Below are the code and all the weights of a small trained network. Each question names an input and a class and asks about switching units off, where a switched-off unit gives its printed mean instead of its output.

import numpy as np


def w(rows, s, z=0):
    codes = np.array(rows[::2]) - 128.0
    scale = np.full(codes.shape[1], s)
    scale[-1] = z or s
    return codes * scale


def norm(h):
    return h / np.sqrt((h * h).mean(-1, keepdims=True) + 1e-5)


def f(y):
    return y / 2 * (1 + np.tanh(0.7978845608 * (y + 0.044715 * y**3)))


def log_softmax(a):
    a = a - a.max(-1, keepdims=True)
    return a - np.log(np.exp(a).sum(-1, keepdims=True))


def net(x, mask):
    res = np.array(x, float).reshape(1, 8) / 4 @ E
    u = 0
    for l in range(3):
        y = f(norm(res) @ A[l][:, :-1].T + A[l][:, -1])
        res = res + np.where(mask[u : u + 3], y, B[l][:, -1]) @ B[l][:, :-1]
        u += 3
    return log_softmax(norm(res)[-1] @ U[:, :-1].T + U[:, -1])


A, B = {}, {}
E = w([
[130,130,129,128],'x0',
[91,30,74,95],'x1',
[128,127,129,128],'x2',
[56,121,131,209],'x3',
[132,126,130,129],'x4',
[129,130,129,127],'x5',
[126,130,127,127],'x6',
[107,134,254,119],'x7',
],0.013)
A[0] = w([
[55,106,170,198,159],'0.n0',
[105,120,138,112,2],'0.n1',
[56,88,251,60,65],'0.n2',
],0.012,0.0028)
B[0] = w([
[54,159,35,109,230],'0.n0',
[131,152,108,188,114],'0.n1',
[178,2,236,141,255],'0.n2',
],0.011,0.0066)
A[1] = w([
[46,161,190,147,2],'1.n0',
[42,114,197,155,74],'1.n1',
[101,108,134,248,167],'1.n2',
],0.017,0.0066)
B[1] = w([
[102,183,134,4,180],'1.n0',
[100,153,177,113,240],'1.n1',
[92,132,129,197,255],'1.n2',
],0.024,0.0065)
A[2] = w([
[172,203,100,125,1],'2.n0',
[188,254,94,177,115],'2.n1',
[168,185,221,171,103],'2.n2',
],0.022,0.0067)
B[2] = w([
[203,79,69,154,168],'2.n0',
[83,50,251,111,243],'2.n1',
[180,214,19,132,254],'2.n2',
],0.019,0.0081)
U = w([
[213,29,213,76,240],'0',
[25,96,215,193,245],'1',
[240,210,140,107,170],'2',
[58,248,191,96,5],'3',
[161,72,7,26,50],'4',
[61,87,4,198,2],'5',
],0.016,0.0026)

Each question gives the input, the list of numbers given to net, and the class t.
The units are the neurons (one row each of A and B). Each row of codes is followed by its name. A weight is (code - 128) times the scale printed after its matrix; where a second scale follows, it is the last column's (A, B and U).
mask holds one flag per neuron, layer by layer. A switched-off neuron (its flag False) gives its mean, the last column of its row in B, instead of its output. The means were averaged over made-up inputs and are rounded, as every weight is.
A unit's drop is (log p(t) with every unit on - log p(t) with that unit switched off) / (log p(t) with every unit on - log p(t) with every unit switched off).
The circuit of an input: a set's keep is (log p(t) with only the set's units on - log p(t) with every unit switched off) / (log p(t) with every unit on - log p(t) with every unit switched off). Starting from all 9 units, units are removed one at a time, each time the one whose removal leaves the highest keep (on an exact tie, the one counted first), for as long as the keep stays at least 0.8.
circuit, biggest first: the units of the circuit, biggest drop first
most important unit: the unit with the biggest drop
k most important neurons: the k neurons with the biggest drops, biggest first
top k neurons in layer l: the k neurons of layer l with the biggest drops, biggest first
drop of u: that unit's drop, to one decimal
input [-1,-8,-6,1,-1,1,0,-5], class 1: most important unit => 2.n1
input [-3,-5,-1,7,6,-8,1,-7], class 1: 2 most important neurons => (2.n1; 2.n2)
input [2,-6,7,-2,-3,-6,-1,-1], class 0: 3 most important neurons => (0.n2; 2.n1; 1.n1)
input [-7,-8,8,0,-4,4,4,-5], class 0: 2 most important neurons => (2.n1; 2.n0)
input [5,2,2,5,7,-1,0,-1], class 5: 4 most important neurons => (2.n1; 0.n0; 0.n2; 1.n1)
input [-6,-4,5,-2,7,-8,-4,1], class 2: top 2 neurons in layer 0 => (0.n0; 0.n2)
input [-6,-1,6,-1,8,2,-5,8], class 2: 3 most important neurons => (2.n2; 0.n2; 2.n1)
input [5,-6,0,-7,0,1,5,0], class 0: 3 most important neurons => (2.n1; 0.n2; 1.n1)
input [-6,4,1,7,7,8,-8,-1], class 5: 3 most important neurons => (2.n1; 0.n2; 0.n0)
input [-2,-3,5,-2,8,2,0,-1], class 0: 2 most important neurons => (0.n2; 2.n1)
input [6,0,7,-5,-7,8,-1,7], class 2: 2 most important neurons => (2.n2; 2.n1)
input [-4,1,0,-2,6,1,2,5], class 0: 2 most important neurons => (0.n2; 1.n2)
input [-8,-2,-1,-3,3,-6,-3,-1], class 0: 4 most important neurons => (0.n2; 1.n1; 2.n1; 2.n0)
input [-6,-3,-2,8,2,3,-4,4], class 3: circuit, biggest first => (1.n0)
input [3,-8,0,0,0,-1,2,-5], class 0: drop of 2.n0 => 0.1
input [1,-6,-8,1,3,2,5,-5], class 1: drop of 1.n0 => 0.3
input [-3,0,4,2,5,3,-5,3], class 3: drop of 0.n0 => 0.5
